Below are the code and all the weights of a small trained network. Each question names an input and a class and asks about switching units off, where a switched-off unit gives its printed mean instead of its output.

import numpy as np


def w(rows, s, z=0):
    codes = np.array(rows[::2]) - 128.0
    scale = np.full(codes.shape[1], s)
    scale[-1] = z or s
    return codes * scale


def f(y):
    return y / 2 * (1 + np.tanh(0.7978845608 * (y + 0.044715 * y**3)))


def log_softmax(a):
    a = a - a.max(-1, keepdims=True)
    return a - np.log(np.exp(a).sum(-1, keepdims=True))


def net(x, mask):
    res = np.array(x, float).reshape(1, 6) / 4 @ E
    y = f(res @ A[0][:, :-1].T + A[0][:, -1])
    res = res + np.where(mask, y, B[0][:, -1]) @ B[0][:, :-1]
    return log_softmax(res[-1] @ U[:, :-1].T + U[:, -1])


A, B = {}, {}
E = w([
[124,130,130],'x0',
[51,26,156],'x1',
[255,75,106],'x2',
[126,129,125],'x3',
[129,127,128],'x4',
[171,140,254],'x5',
],0.0088)
A[0] = w([
[151,194,101,84],'n0',
[167,200,106,67],'n1',
[58,150,135,142],'n2',
[85,167,136,115],'n3',
[187,80,96,111],'n4',
[87,194,105,105],'n5',
[81,186,160,106],'n6',
[169,199,82,93],'n7',
[96,70,133,74],'n8',
[132,103,197,254],'n9',
[63,115,105,150],'n10',
[100,40,108,100],'n11',
[155,124,200,186],'n12',
[116,107,10,137],'n13',
[108,69,161,78],'n14',
],0.014,0.0059)
B[0] = w([
[118,108,253,179],'n0',
[78,79,220,187],'n1',
[246,73,117,211],'n2',
[209,60,116,175],'n3',
[198,32,103,196],'n4',
[174,84,157,188],'n5',
[214,52,90,195],'n6',
[127,100,197,207],'n7',
[151,89,244,169],'n8',
[214,208,90,241],'n9',
[183,178,104,209],'n10',
[101,157,240,201],'n11',
[171,171,55,215],'n12',
[234,251,148,254],'n13',
[137,176,207,171],'n14',
],0.0069,0.0081)
U = w([
[142,127,251,33],'0',
[164,146,96,255],'1',
[184,227,80,113],'2',
[160,134,100,239],'3',
[201,2,64,35],'4',
[152,159,108,205],'5',
[64,188,39,79],'6',
[44,88,44,28],'7',
],0.0099,0.0078)

Each question gives the input, the list of numbers given to net, and the class t.
The units are the neurons (one row each of A and B). Each row of codes is followed by its name. A weight is (code - 128) times the scale printed after its matrix; where a second scale follows, it is the last column's (A, B and U).
mask holds one flag per neuron, in row order. A switched-off neuron (its flag False) gives its mean, the last column of its row in B, instead of its output. The means were averaged over made-up inputs and are rounded, as every weight is.
A unit's drop is (log p(t) with every unit on - log p(t) with that unit switched off) / (log p(t) with every unit on - log p(t) with every unit switched off).
The circuit of an input: a set's keep is (log p(t) with only the set's units on - log p(t) with every unit switched off) / (log p(t) with every unit on - log p(t) with every unit switched off). Starting from the 12 units with the biggest drops (on a tie, the unit counted first), units are removed one at a time, each time the one whose removal leaves the highest keep (on an exact tie, the one counted first), for as long as the keep stays at least 0.8.
units of the circuit, in order: the units of the circuit, biggest drop first
unit that matters most: the unit with the biggest drop
top k neurons: the k neurons with the biggest drops, biggest first
drop when u is switched off: that unit's drop, to one decimal
input [-6,7,6,-5,7,8], class 2: top 2 neurons -> n9, n12
input [-3,6,-3,-3,-6,-4], class 0: unit that matters most -> n11
input [3,-5,-6,5,5,1], class 4: units of the circuit, in order -> n6, n13, n3, n5
input [4,-1,2,-1,-4,5], class 2: units of the circuit, in order -> n9, n12
input [-1,6,-3,-8,2,5], class 1: units of the circuit, in order -> n9, n12
input [-4,-8,-7,-5,5,5], class 0: top 2 neurons -> n0, n1
input [-2,-8,1,-2,4,3], class 0: units of the circuit, in order -> n1, n0
input [5,2,-2,-1,0,6], class 2: units of the circuit, in order -> n9, n12
input [-1,8,-7,-6,-2,-3], class 0: top 4 neurons -> n11, n8, n14, n12
input [-2,7,2,-2,4,-7], class 0: top 2 neurons -> n11, n8
input [-4,-7,8,4,-3,4], class 4: top 2 neurons -> n4, n13
input [-5,-5,8,3,4,-2], class 4: top 2 neurons -> n4, n11
input [3,-5,8,3,-3,1], class 4: top 2 neurons -> n4, n13
input [4,8,-5,-1,3,-8], class 0: units of the circuit, in order -> n11
input [7,2,-6,-2,8,5], class 3: top 2 neurons -> n13, n4
input [-7,2,-5,-6,0,8], class 2: drop when n9 is switched off -> 0.3
input [8,2,4,-7,-8,-8], class 2: drop when n13 is switched off -> 1.0
input [-7,4,-3,-7,-8,6], class 3: drop when n10 is switched off -> 0.1
